Below is a small trained network, with its code and all its weights. Each question gives an input and a target symbol and asks what happens when units are switched off, that is, made to give their printed mean instead of their output.

import numpy as np


def w(rows, s, z=0):
    codes = np.array(rows[::2]) - 128.0
    scale = np.full(codes.shape[1], s)
    scale[-1] = z or s
    return codes * scale


def f(y):
    return y / 2 * (1 + np.tanh(0.7978845608 * (y + 0.044715 * y**3)))


def softmax(a):
    e = np.exp(a - a.max(-1, keepdims=True))
    return e / e.sum(-1, keepdims=True)


def log_softmax(a):
    a = a - a.max(-1, keepdims=True)
    return a - np.log(np.exp(a).sum(-1, keepdims=True))


def net(x, mask):
    ids = ['ΔΠΣΦΩβγεζηθλμξψ'.index(c) for c in x.split()]
    T = len(ids)
    res = E[ids] + P[:T]
    u = 0
    for l in range(2):
        r = res
        for j in range(3):
            rows = slice(2 * j, 2 * j + 2)
            q, k, v = (r @ M[l][rows].T for M in (Q, K, V))
            z = softmax(np.where(np.tri(T) > 0, q @ k.T / 2**0.5, -1e9)) @ v
            o = O[l][rows]
            res = res + np.where(mask[u + j], z, o[:, -1]) @ o[:, :-1]
        u += 3
        y = f(res @ A[l][:, :-1].T + A[l][:, -1])
        res = res + np.where(mask[u : u + 4], y, B[l][:, -1]) @ B[l][:, :-1]
        u += 4
    return log_softmax(res[-1] @ U[:, :-1].T + U[:, -1])


Q, K, V, O, A, B = {}, {}, {}, {}, {}, {}
E = w([
[197,186,131],'Δ',
[176,161,130],'Π',
[163,170,145],'Σ',
[175,167,166],'Φ',
[197,95,148],'Ω',
[140,146,148],'β',
[136,6,110],'γ',
[133,157,146],'ε',
[157,89,176],'ζ',
[122,114,193],'η',
[70,155,175],'θ',
[93,142,150],'λ',
[180,99,77],'μ',
[40,191,111],'ξ',
[195,107,46],'ψ',
],0.017)
P = w([
[157,175,220],'0',
[131,159,210],'1',
[97,139,204],'2',
[31,112,167],'3',
[12,90,157],'4',
[1,70,163],'5',
],0.0061)
Q[0] = w([
[73,157,198],'L0H0',
[101,108,61],'L0H0',
[89,158,85],'L0H1',
[152,89,118],'L0H1',
[89,151,249],'L0H2',
[88,180,133],'L0H2',
],0.018)
K[0] = w([
[36,138,109],'L0H0',
[220,180,14],'L0H0',
[95,193,177],'L0H1',
[210,108,160],'L0H1',
[35,222,205],'L0H2',
[130,253,128],'L0H2',
],0.012)
V[0] = w([
[89,31,150],'L0H0',
[94,23,204],'L0H0',
[121,92,45],'L0H1',
[91,110,233],'L0H1',
[214,169,2],'L0H2',
[110,173,201],'L0H2',
],0.0061)
O[0] = w([
[124,90,163,95],'L0H0',
[121,2,233,164],'L0H0',
[19,163,101,3],'L0H1',
[180,27,97,223],'L0H1',
[222,55,35,9],'L0H2',
[112,195,181,246],'L0H2',
],0.0047,0.0037)
A[0] = w([
[218,9,84,3],'L0N0',
[86,131,198,69],'L0N1',
[205,172,168,105],'L0N2',
[180,2,36,24],'L0N3',
],0.0071,0.0039)
B[0] = w([
[113,186,1,142],'L0N0',
[114,151,82,207],'L0N1',
[84,167,163,254],'L0N2',
[85,173,89,148],'L0N3',
],0.0093,0.0032)
Q[1] = w([
[148,168,134],'L1H0',
[81,134,101],'L1H0',
[92,125,255],'L1H1',
[141,159,190],'L1H1',
[125,233,146],'L1H2',
[120,126,160],'L1H2',
],0.019)
K[1] = w([
[96,54,88],'L1H0',
[254,164,92],'L1H0',
[21,48,57],'L1H1',
[102,57,124],'L1H1',
[76,163,173],'L1H2',
[144,65,212],'L1H2',
],0.013)
V[1] = w([
[152,143,53],'L1H0',
[235,111,137],'L1H0',
[232,29,85],'L1H1',
[127,33,240],'L1H1',
[2,131,106],'L1H2',
[109,157,182],'L1H2',
],0.0092)
O[1] = w([
[130,131,43,51],'L1H0',
[249,157,105,173],'L1H0',
[228,30,60,2],'L1H1',
[202,45,254,187],'L1H1',
[111,44,153,84],'L1H2',
[221,74,97,233],'L1H2',
],0.0077,0.0065)
A[1] = w([
[173,29,123,254],'L1N0',
[71,132,30,129],'L1N1',
[57,8,128,134],'L1N2',
[107,59,254,60],'L1N3',
],0.0077,0.0074)
B[1] = w([
[234,252,19,190],'L1N0',
[183,19,228,159],'L1N1',
[231,254,228,146],'L1N2',
[17,26,25,248],'L1N3',
],0.0057,0.013)
U = w([
[124,240,98,63],'Δ',
[144,175,140,106],'Π',
[143,189,174,60],'Σ',
[170,178,235,75],'Φ',
[199,150,136,174],'Ω',
[154,148,168,155],'β',
[130,151,129,88],'γ',
[143,163,173,140],'ε',
[198,62,153,119],'ζ',
[159,41,174,111],'η',
[86,111,166,151],'θ',
[123,121,171,162],'λ',
[121,158,76,254],'μ',
[55,225,112,100],'ξ',
[77,144,2,186],'ψ',
],0.0076,0.0056)

Each question gives the input, a string of symbols that net reads in full, and the target symbol t.
The units are the heads (2 rows each of Q, K, V and O) and the neurons (one row each of A and B). Each row of codes is followed by its name. A weight is (code - 128) times the scale printed after its matrix; where a second scale follows, it is the last column's (O, A, B and U).
mask holds one flag per unit, layer by layer, with each layer's heads first. A switched-off unit (its flag False) gives its mean, the last column of its rows in O or B, instead of its output. The means were averaged over made-up inputs and are rounded, as every weight is.
A unit's drop is (log p(t) with every unit on - log p(t) with that unit switched off) / (log p(t) with every unit on - log p(t) with every unit switched off).
The circuit of an input: a set's keep is (log p(t) with only the set's units on - log p(t) with every unit switched off) / (log p(t) with every unit on - log p(t) with every unit switched off). Starting from the 12 units with the biggest drops (on a tie, the unit counted first), units are removed one at a time, each time the one whose removal leaves the highest keep (on an exact tie, the one counted first), for as long as the keep stays at least 0.8.
units of the circuit, in order: the units of the circuit, biggest drop first
unit that matters most: the unit with the biggest drop
k most important neurons: the k neurons with the biggest drops, biggest first
top k neurons in layer l: the k neurons of layer l with the biggest drops, biggest first
which heads matter: for each layer, one digit per head in row order, 1 if its drop is at least 0.15 and else 0, layers parted by /
input Δ Ω Φ Ω, target Ω: unit that matters most -> L1H1
input λ ζ θ Φ ε, target θ: which heads matter -> 001 / 110
input Δ λ Φ ξ η β, target ξ: which heads matter -> 000 / 010
input Φ Φ Δ ζ Δ θ, target θ: units of the circuit, in order -> [L1H1; L1N3; L0H2; L1H2]
input ζ Φ η Σ, target η: units of the circuit, in order -> [L1H1; L1N3; L0H0]
input η Π θ Φ ψ Ω, target ψ: units of the circuit, in order -> [L1H1; L0H2; L0N0]
input β θ ξ ε ξ θ, target ξ: which heads matter -> 000 / 010
input Ω Δ Σ, target Ω: top 2 neurons in layer 1 -> [L1N3; L1N0]
input Δ λ Δ Δ η, target η: units of the circuit, in order -> [L1H1; L0H0]
input Φ ε ξ ψ ζ, target ψ: units of the circuit, in order -> [L1H1; L0H2; L0N0]
input Ω ξ Δ, target ξ: which heads matter -> 000 / 110
input ε Ω ψ ψ β, target ψ: which heads matter -> 001 / 010
input ζ Δ Σ, target ζ: units of the circuit, in order -> [L1H1; L0H0]
input Δ θ ζ ξ ε, target ξ: units of the circuit, in order -> [L1H1]
input Δ Δ θ β Δ ψ, target ψ: which heads matter -> 101 / 110
input ζ Δ Ω ψ Ω ξ, target ψ: 3 most important neurons -> [L0N0; L0N3; L0N2]
input β ψ ξ Σ, target ψ: units of the circuit, in order -> [L0H2; L1H1; L0N0]
input Π Ω Π, target Ω: which heads matter -> 001 / 110
input θ Φ η Δ ζ, target η: 2 most important neurons -> [L1N3; L0N0]
input θ Δ β, target θ: 2 most important neurons -> [L1N3; L1N0]
input Ω θ η, target θ: units of the circuit, in order -> [L1N3; L0H2; L1H1; L1H0]
input λ ψ Δ ε, target ψ: 3 most important neurons -> [L0N0; L0N3; L1N2]
input ζ ψ θ, target ψ: unit that matters most -> L0H2
input λ ξ ψ, target ψ: which heads matter -> 001 / 100
input β Φ Δ Φ θ Φ, target θ: 2 most important neurons -> [L1N3; L1N0]
input θ η ψ λ ζ, target ψ: which heads matter -> 001 / 010
input Ω ζ ξ Δ θ Ω, target θ: most important neuron -> [L1N0]
input Δ Φ Φ ζ Φ, target ζ: top 2 neurons in layer 1 -> [L1N3; L1N0]
input Δ Δ Φ ζ, target ζ: units of the circuit, in order -> [L1H1; L0H0; L0N2]
input μ Δ Φ θ Σ Ω, target θ: 3 most important neurons -> [L1N3; L0N1; L1N0]
